Below is a small trained network, with its code and all its weights. Each question gives an input and a class and asks what happens when units are switched off, that is, made to give their printed mean instead of their output.

import numpy as np


def w(rows, s, z=0):
    codes = np.array(rows[::2]) - 128.0
    scale = np.full(codes.shape[1], s)
    scale[-1] = z or s
    return codes * scale


def f(y):
    return np.maximum(y, 0)


def log_softmax(a):
    a = a - a.max(-1, keepdims=True)
    return a - np.log(np.exp(a).sum(-1, keepdims=True))


def net(x, mask):
    res = np.array(x, float).reshape(1, 4) / 4 @ E
    y = f(res @ A[0][:, :-1].T + A[0][:, -1])
    res = res + np.where(mask, y, B[0][:, -1]) @ B[0][:, :-1]
    return log_softmax(res[-1] @ U[:, :-1].T + U[:, -1])


A, B = {}, {}
E = w([
[111,106,195,130,117,192,2],'x0',
[34,175,165,101,122,107,152],'x1',
[127,189,202,125,89,178,168],'x2',
[128,170,175,208,186,121,143],'x3',
],0.0091)
A[0] = w([
[176,117,80,246,171,135,119,229],'neuron 1',
[128,175,137,132,175,121,103,119],'neuron 2',
[148,140,155,117,33,194,160,204],'neuron 3',
[84,187,98,142,106,2,219,100],'neuron 4',
[103,82,74,123,40,135,62,245],'neuron 5',
[86,159,194,219,120,107,110,209],'neuron 6',
[161,65,102,164,135,93,159,195],'neuron 7',
[63,193,183,176,170,225,90,176],'neuron 8',
[70,119,218,158,118,247,143,161],'neuron 9',
[92,127,143,93,24,169,107,244],'neuron 10',
[203,190,109,212,148,142,115,174],'neuron 11',
[149,173,126,143,121,144,235,185],'neuron 12',
[163,104,143,57,130,99,48,129],'neuron 13',
[55,186,96,143,162,97,143,252],'neuron 14',
[91,77,69,108,93,97,101,149],'neuron 15',
[132,127,177,102,17,225,170,202],'neuron 16',
[175,84,106,223,200,114,131,184],'neuron 17',
[136,187,172,117,135,68,241,164],'neuron 18',
[115,92,56,144,171,104,175,131],'neuron 19',
[76,160,66,170,139,100,155,160],'neuron 20',
[126,80,29,142,93,105,170,66],'neuron 21',
[99,79,83,142,105,187,33,124],'neuron 22',
],0.0081,0.0026)
B[0] = w([
[76,206,154,185,181,136,60,215],'neuron 1',
[93,110,108,114,157,176,132,158],'neuron 2',
[215,225,170,232,89,87,118,210],'neuron 3',
[115,115,42,53,157,132,229,250],'neuron 4',
[142,172,127,132,167,83,193,225],'neuron 5',
[149,131,96,109,185,168,123,224],'neuron 6',
[82,147,152,158,195,160,99,195],'neuron 7',
[71,102,120,132,213,253,70,254],'neuron 8',
[104,131,158,161,177,162,84,247],'neuron 9',
[163,205,122,215,95,108,142,229],'neuron 10',
[167,231,243,214,126,108,73,193],'neuron 11',
[219,148,115,140,141,84,176,221],'neuron 12',
[145,132,52,124,93,88,164,193],'neuron 13',
[140,169,92,123,144,116,185,213],'neuron 14',
[173,156,73,103,164,57,197,196],'neuron 15',
[147,221,162,243,121,108,138,235],'neuron 16',
[127,148,192,164,144,159,64,208],'neuron 17',
[172,135,85,132,100,118,201,243],'neuron 18',
[69,97,123,90,196,158,95,201],'neuron 19',
[141,99,60,125,188,144,162,190],'neuron 20',
[65,62,80,116,177,196,126,200],'neuron 21',
[168,134,99,107,133,53,178,217],'neuron 22',
],0.0065,0.0073)
U = w([
[93,7,236,37,7,176,99,14],'0',
[111,92,59,64,190,146,163,141],'1',
[106,171,237,218,154,204,15,151],'2',
[200,180,123,181,80,22,180,144],'3',
[84,11,242,57,2,178,104,11],'4',
[105,7,248,47,31,188,117,2],'5',
],0.0097,0.0069)

Each question gives the input, the list of numbers given to net, and the class t.
The units are the neurons (one row each of A and B). Each row of codes is followed by its name. A weight is (code - 128) times the scale printed after its matrix; where a second scale follows, it is the last column's (A, B and U).
mask holds one flag per neuron, in row order. A switched-off neuron (its flag False) gives its mean, the last column of its row in B, instead of its output. The means were averaged over made-up inputs and are rounded, as every weight is.
A unit's drop is (log p(t) with every unit on - log p(t) with that unit switched off) / (log p(t) with every unit on - log p(t) with every unit switched off).
The circuit of an input: a set's keep is (log p(t) with only the set's units on - log p(t) with every unit switched off) / (log p(t) with every unit on - log p(t) with every unit switched off). Starting from the 12 units with the biggest drops (on a tie, the unit counted first), units are removed one at a time, each time the one whose removal leaves the highest keep (on an exact tie, the one counted first), for as long as the keep stays at least 0.8.
units of the circuit, in order: the units of the circuit, biggest drop first
most important unit: the unit with the biggest drop
top k neurons: the k neurons with the biggest drops, biggest first
drop of u: that unit's drop, to one decimal
input [2,-3,-2,-6], class 3: most important unit -> neuron 8
input [-7,-7,-6,2], class 1: top 3 neurons -> neuron 4; neuron 21; neuron 16
input [1,5,-4,-5], class 3: top 4 neurons -> neuron 8; neuron 4; neuron 10; neuron 6
input [1,-8,-7,-1], class 2: top 2 neurons -> neuron 17; neuron 1
input [-5,-6,-7,1], class 2: units of the circuit, in order -> neuron 17; neuron 1
input [-6,-6,2,-4], class 1: top 3 neurons -> neuron 21; neuron 10; neuron 19
input [-1,1,-7,6], class 2: top 2 neurons -> neuron 17; neuron 1
input [-6,-8,5,7], class 2: top 2 neurons -> neuron 1; neuron 17
input [3,-3,0,-1], class 3: top 2 neurons -> neuron 8; neuron 22
input [1,-7,-1,-1], class 2: drop of neuron 1 -> 0.2
input [0,-7,-1,-2], class 2: drop of neuron 1 -> 0.3
input [6,6,-5,-4], class 3: drop of neuron 21 -> 0.1
input [-5,0,-3,6], class 1: drop of neuron 20 -> 0.1
input [6,-7,-4,-2], class 3: most important unit -> neuron 22
